Below are the code and all the weights of a small trained network. Each question names an input and a class and asks about switching units off, where a switched-off unit gives its printed mean instead of its output.

import numpy as np


def w(rows, s, z=0):
    codes = np.array(rows[::2]) - 128.0
    scale = np.full(codes.shape[1], s)
    scale[-1] = z or s
    return codes * scale


def f(y):
    return y / 2 * (1 + np.tanh(0.7978845608 * (y + 0.044715 * y**3)))


def log_softmax(a):
    a = a - a.max(-1, keepdims=True)
    return a - np.log(np.exp(a).sum(-1, keepdims=True))


def net(x, mask):
    res = np.array(x, float).reshape(1, 6) / 4 @ E
    y = f(res @ A[0][:, :-1].T + A[0][:, -1])
    res = res + np.where(mask, y, B[0][:, -1]) @ B[0][:, :-1]
    return log_softmax(res[-1] @ U[:, :-1].T + U[:, -1])


A, B = {}, {}
E = w([
[151,137,137,84,38,46,37,117],'x0',
[124,132,124,119,134,131,123,143],'x1',
[9,170,164,130,205,8,127,88],'x2',
[195,179,249,180,150,116,108,212],'x3',
[193,159,154,66,210,179,72,18],'x4',
[121,138,120,118,136,136,118,149],'x5',
],0.011)
A[0] = w([
[156,121,178,78,173,162,97,79,114],'N0',
[99,84,10,78,121,149,156,72,4],'N1',
[90,102,20,75,124,142,112,59,51],'N2',
[133,120,102,138,51,135,184,193,82],'N3',
[89,139,155,138,144,103,122,96,50],'N4',
[56,149,144,183,206,119,136,100,103],'N5',
[212,139,131,83,201,117,108,74,73],'N6',
[116,131,109,181,196,153,149,132,29],'N7',
[119,133,128,104,133,136,125,145,98],'N8',
[120,125,140,83,94,106,65,128,48],'N9',
[182,146,100,143,94,158,117,134,33],'N10',
[235,49,101,132,46,242,124,161,111],'N11',
[158,148,131,76,54,71,59,91,58],'N12',
[140,135,152,137,136,120,109,145,1],'N13',
[169,116,90,142,129,141,108,144,15],'N14',
[152,152,169,171,151,107,123,136,36],'N15',
[171,121,145,85,195,129,118,79,74],'N16',
[167,164,102,115,63,45,61,125,10],'N17',
[211,209,225,190,173,122,129,165,38],'N18',
[20,174,199,101,185,80,115,94,57],'N19',
[181,147,161,47,201,152,103,50,42],'N20',
[78,97,146,200,64,74,204,179,30],'N21',
[182,91,153,77,80,172,124,161,44],'N22',
[136,146,144,108,232,205,232,113,51],'N23',
[98,108,154,176,190,209,214,132,28],'N24',
[188,111,109,152,108,237,172,156,88],'N25',
[125,109,138,78,45,72,64,136,65],'N26',
[44,146,156,108,198,54,132,128,100],'N27',
[170,137,184,209,126,89,136,199,63],'N28',
[204,203,113,106,193,148,79,36,39],'N29',
[73,90,110,180,212,205,243,142,40],'N30',
[134,138,165,56,60,121,52,94,91],'N31',
[125,131,157,66,78,98,119,131,46],'N32',
[204,139,243,172,131,128,119,186,30],'N33',
[101,141,125,151,152,71,81,111,47],'N34',
[73,45,45,131,75,95,177,107,89],'N35',
[83,154,60,204,109,94,103,176,68],'N36',
[37,166,168,125,161,29,166,122,88],'N37',
[144,138,138,145,103,128,156,99,86],'N38',
[94,97,110,179,49,49,206,230,33],'N39',
],0.011,0.0061)
B[0] = w([
[71,86,133,154,163,184,172,152,188],'N0',
[38,239,150,103,41,128,16,93,195],'N1',
[76,215,152,109,88,117,24,142,199],'N2',
[125,64,135,121,168,192,178,132,179],'N3',
[139,109,118,132,98,144,142,89,152],'N4',
[199,92,91,95,65,116,115,93,188],'N5',
[86,83,115,137,189,177,162,150,191],'N6',
[136,115,119,170,94,73,161,146,153],'N7',
[125,128,144,146,124,127,125,120,125],'N8',
[146,116,164,157,115,88,122,166,154],'N9',
[144,112,102,95,127,128,136,79,156],'N10',
[206,101,93,44,84,157,136,46,254],'N11',
[177,139,125,158,133,76,151,189,186],'N12',
[126,148,114,155,134,135,85,136,129],'N13',
[119,101,121,119,116,112,146,94,139],'N14',
[112,167,140,103,110,140,89,124,146],'N15',
[107,121,139,112,185,174,170,168,176],'N16',
[169,148,136,201,123,22,154,156,172],'N17',
[53,223,98,117,59,111,13,125,197],'N18',
[166,112,76,81,62,165,135,73,210],'N19',
[97,88,165,151,217,202,148,164,207],'N20',
[104,95,157,146,227,201,165,181,190],'N21',
[145,117,109,74,84,142,161,86,174],'N22',
[155,132,154,210,121,29,147,193,195],'N23',
[157,134,146,164,129,28,149,170,183],'N24',
[194,106,80,95,65,130,148,87,207],'N25',
[169,131,147,203,109,39,174,163,178],'N26',
[200,102,88,40,80,159,130,60,205],'N27',
[52,194,142,86,131,124,43,121,180],'N28',
[65,58,140,153,212,194,183,147,208],'N29',
[163,137,146,198,132,1,134,184,206],'N30',
[150,125,121,201,146,48,158,183,183],'N31',
[145,140,130,152,129,97,134,151,146],'N32',
[65,206,142,106,95,117,70,87,191],'N33',
[151,131,114,120,95,122,160,111,158],'N34',
[64,178,179,113,150,147,67,122,193],'N35',
[122,93,160,140,177,182,158,143,165],'N36',
[191,93,105,73,78,171,152,58,211],'N37',
[133,149,138,117,137,126,153,119,125],'N38',
[78,68,137,172,254,212,173,147,209],'N39',
],0.0093,0.021)
U = w([
[255,82,115,57,115,156,148,74,186],'0',
[102,74,144,127,224,193,161,173,205],'1',
[66,211,143,94,127,119,53,136,2],'2',
[225,112,139,172,148,14,161,196,123],'3',
],0.0093,0.0023)

Each question gives the input, the list of numbers given to net, and the class t.
The units are the neurons (one row each of A and B). Each row of codes is followed by its name. A weight is (code - 128) times the scale printed after its matrix; where a second scale follows, it is the last column's (A, B and U).
mask holds one flag per neuron, in row order. A switched-off neuron (its flag False) gives its mean, the last column of its row in B, instead of its output. The means were averaged over made-up inputs and are rounded, as every weight is.
A unit's drop is (log p(t) with every unit on - log p(t) with that unit switched off) / (log p(t) with every unit on - log p(t) with every unit switched off).
The circuit of an input: a set's keep is (log p(t) with only the set's units on - log p(t) with every unit switched off) / (log p(t) with every unit on - log p(t) with every unit switched off). Starting from the 12 units with the biggest drops (on a tie, the unit counted first), units are removed one at a time, each time the one whose removal leaves the highest keep (on an exact tie, the one counted first), for as long as the keep stays at least 0.8.
circuit, biggest first: the units of the circuit, biggest drop first
unit that matters most: the unit with the biggest drop
top k neurons: the k neurons with the biggest drops, biggest first
drop when u is switched off: that unit's drop, to one decimal
input [4,0,5,7,1,-5], class 2: circuit, biggest first : [N18]
input [-7,8,2,7,3,-4], class 2: top 2 neurons : [N18 N33]
input [3,0,6,-8,8,-7], class 1: top 2 neurons : [N29 N20]
input [-7,6,0,6,0,4], class 3: top 4 neurons : [N23 N30 N24 N1]
input [-2,1,-7,8,-8,-4], class 1: top 3 neurons : [N39 N3 N21]
input [6,-4,4,-7,0,0], class 2: top 2 neurons : [N1 N2]
input [5,4,3,-5,-5,1], class 1: top 4 neurons : [N39 N18 N21 N36]
input [-7,1,-6,2,-1,1], class 3: top 2 neurons : [N30 N23]
input [-5,-6,8,-8,4,5], class 0: top 2 neurons : [N27 N5]
input [-7,-6,8,8,-7,6], class 0: top 3 neurons : [N37 N27 N5]
input [-5,2,8,3,7,-7], class 0: top 2 neurons : [N19 N27]
input [6,-1,6,-7,-1,-4], class 2: top 2 neurons : [N2 N35]
input [-1,3,7,7,-6,-8], class 0: top 2 neurons : [N37 N27]
input [5,4,4,-6,-7,-7], class 1: circuit, biggest first : [N39]
input [4,-2,6,8,-3,-8], class 2: top 2 neurons : [N18 N28]
input [-4,4,7,6,-3,-3], class 0: top 2 neurons : [N37 N27]
input [-6,1,7,-3,-2,2], class 0: drop when N37 is switched off : 0.2
input [5,-5,-1,-8,8,-8], class 1: drop when N20 is switched off : 0.5
input [-3,2,6,6,-1,6], class 0: drop when N1 is switched off : 0.4
input [3,-3,-7,2,8,5], class 1: unit that matters most : N29
input [6,-3,-7,1,-8,3], class 1: drop when N37 is switched off : 0.2
